Below are the code and all the weights of a small trained network. Each question names an input and a class and asks about switching units off, where a switched-off unit gives its printed mean instead of its output.

import numpy as np


def w(rows, s, z=0):
    codes = np.array(rows[::2]) - 128.0
    scale = np.full(codes.shape[1], s)
    scale[-1] = z or s
    return codes * scale


def norm(h):
    return h / np.sqrt((h * h).mean(-1, keepdims=True) + 1e-5)


def f(y):
    return np.maximum(y, 0)


def log_softmax(a):
    a = a - a.max(-1, keepdims=True)
    return a - np.log(np.exp(a).sum(-1, keepdims=True))


def net(x, mask):
    res = np.array(x, float).reshape(1, 2) / 4 @ E
    u = 0
    for l in range(2):
        y = f(norm(res) @ A[l][:, :-1].T + A[l][:, -1])
        res = res + np.where(mask[u : u + 8], y, B[l][:, -1]) @ B[l][:, :-1]
        u += 8
    return log_softmax(norm(res)[-1] @ U[:, :-1].T + U[:, -1])


A, B = {}, {}
E = w([
[170,217,117,184,58,178,165],'x0',
[169,115,59,178,173,254,69],'x1',
],0.0093)
A[0] = w([
[135,146,205,91,71,77,128,5],'L0N0',
[105,76,141,54,175,164,78,1],'L0N1',
[95,113,232,98,39,59,205,52],'L0N2',
[114,80,147,136,149,129,83,57],'L0N3',
[137,138,129,120,44,131,237,74],'L0N4',
[112,44,255,60,107,30,194,144],'L0N5',
[157,151,59,176,113,98,184,156],'L0N6',
[196,139,100,88,124,176,101,66],'L0N7',
],0.0084,0.0036)
B[0] = w([
[55,78,132,93,134,66,169,172],'L0N0',
[253,108,96,29,121,61,114,170],'L0N1',
[63,66,87,117,18,92,234,222],'L0N2',
[186,165,165,70,95,179,61,153],'L0N3',
[147,113,254,87,86,134,22,179],'L0N4',
[91,211,145,235,174,62,99,251],'L0N5',
[146,148,143,153,110,116,91,167],'L0N6',
[141,136,115,202,155,65,211,159],'L0N7',
],0.0088,0.011)
A[1] = w([
[122,144,120,147,168,124,200,106],'L1N0',
[147,11,95,61,101,222,91,63],'L1N1',
[145,169,146,172,255,104,93,96],'L1N2',
[104,124,112,85,181,216,101,2],'L1N3',
[85,174,92,159,119,197,191,86],'L1N4',
[181,91,107,129,143,206,100,101],'L1N5',
[43,127,130,132,76,92,231,70],'L1N6',
[80,118,67,204,192,205,165,55],'L1N7',
],0.0099,0.0022)
B[1] = w([
[125,141,86,132,75,105,99,154],'L1N0',
[168,243,178,82,102,75,214,189],'L1N1',
[74,92,144,122,163,227,98,202],'L1N2',
[170,150,207,125,78,94,145,154],'L1N3',
[128,95,83,13,111,47,40,166],'L1N4',
[97,121,121,112,125,87,169,213],'L1N5',
[1,128,204,124,49,71,218,255],'L1N6',
[71,63,89,180,133,142,154,190],'L1N7',
],0.0096,0.0078)
U = w([
[118,119,161,136,157,207,102,24],'0',
[115,88,22,202,120,177,107,210],'1',
[222,166,114,37,147,99,178,169],'2',
[37,149,194,153,70,69,178,199],'3',
[116,117,154,110,229,102,21,103],'4',
[134,124,107,151,188,163,249,3],'5',
[203,200,183,203,50,170,48,85],'6',
],0.016,0.0043)

Each question gives the input, the list of numbers given to net, and the class t.
The units are the neurons (one row each of A and B). Each row of codes is followed by its name. A weight is (code - 128) times the scale printed after its matrix; where a second scale follows, it is the last column's (A, B and U).
mask holds one flag per neuron, layer by layer. A switched-off neuron (its flag False) gives its mean, the last column of its row in B, instead of its output. The means were averaged over made-up inputs and are rounded, as every weight is.
A unit's drop is (log p(t) with every unit on - log p(t) with that unit switched off) / (log p(t) with every unit on - log p(t) with every unit switched off).
The circuit of an input: a set's keep is (log p(t) with only the set's units on - log p(t) with every unit switched off) / (log p(t) with every unit on - log p(t) with every unit switched off). Starting from the 12 units with the biggest drops (on a tie, the unit counted first), units are removed one at a time, each time the one whose removal leaves the highest keep (on an exact tie, the one counted first), for as long as the keep stays at least 0.8.
units of the circuit, in order: the units of the circuit, biggest drop first
unit that matters most: the unit with the biggest drop
k most important neurons: the k neurons with the biggest drops, biggest first
k most important neurons of layer l: the k neurons of layer l with the biggest drops, biggest first
drop when u is switched off: that unit's drop, to one decimal
input [-2,6], class 2: units of the circuit, in order -> (L0N5 L1N1)
input [1,4], class 1: unit that matters most -> L0N2
input [5,-1], class 6: units of the circuit, in order -> (L0N4 L1N6 L0N2)
input [8,4], class 6: 3 most important neurons -> (L0N2 L0N6 L1N6)
input [-1,3], class 2: 2 most important neurons of layer 0 -> (L0N5 L0N1)
input [-1,7], class 5: 2 most important neurons -> (L0N5 L1N1)
input [-8,3], class 2: 2 most important neurons -> (L0N5 L1N1)
input [0,4], class 1: 2 most important neurons -> (L0N7 L0N2)
input [0,5], class 1: 3 most important neurons -> (L0N7 L0N4 L0N2)
input [-6,2], class 2: 2 most important neurons -> (L0N5 L0N1)
input [-2,5], class 2: 2 most important neurons of layer 1 -> (L1N6 L1N1)
input [6,3], class 6: 3 most important neurons -> (L0N2 L1N6 L0N6)
input [0,3], class 1: 2 most important neurons of layer 0 -> (L0N7 L0N2)
input [3,7], class 1: drop when L0N5 is switched off -> 0.0
input [-1,1], class 2: drop when L0N5 is switched off -> 0.6
input [8,0], class 6: drop when L0N2 is switched off -> 0.1
input [-1,6], class 5: 2 most important neurons of layer 1 -> (L1N1 L1N6)
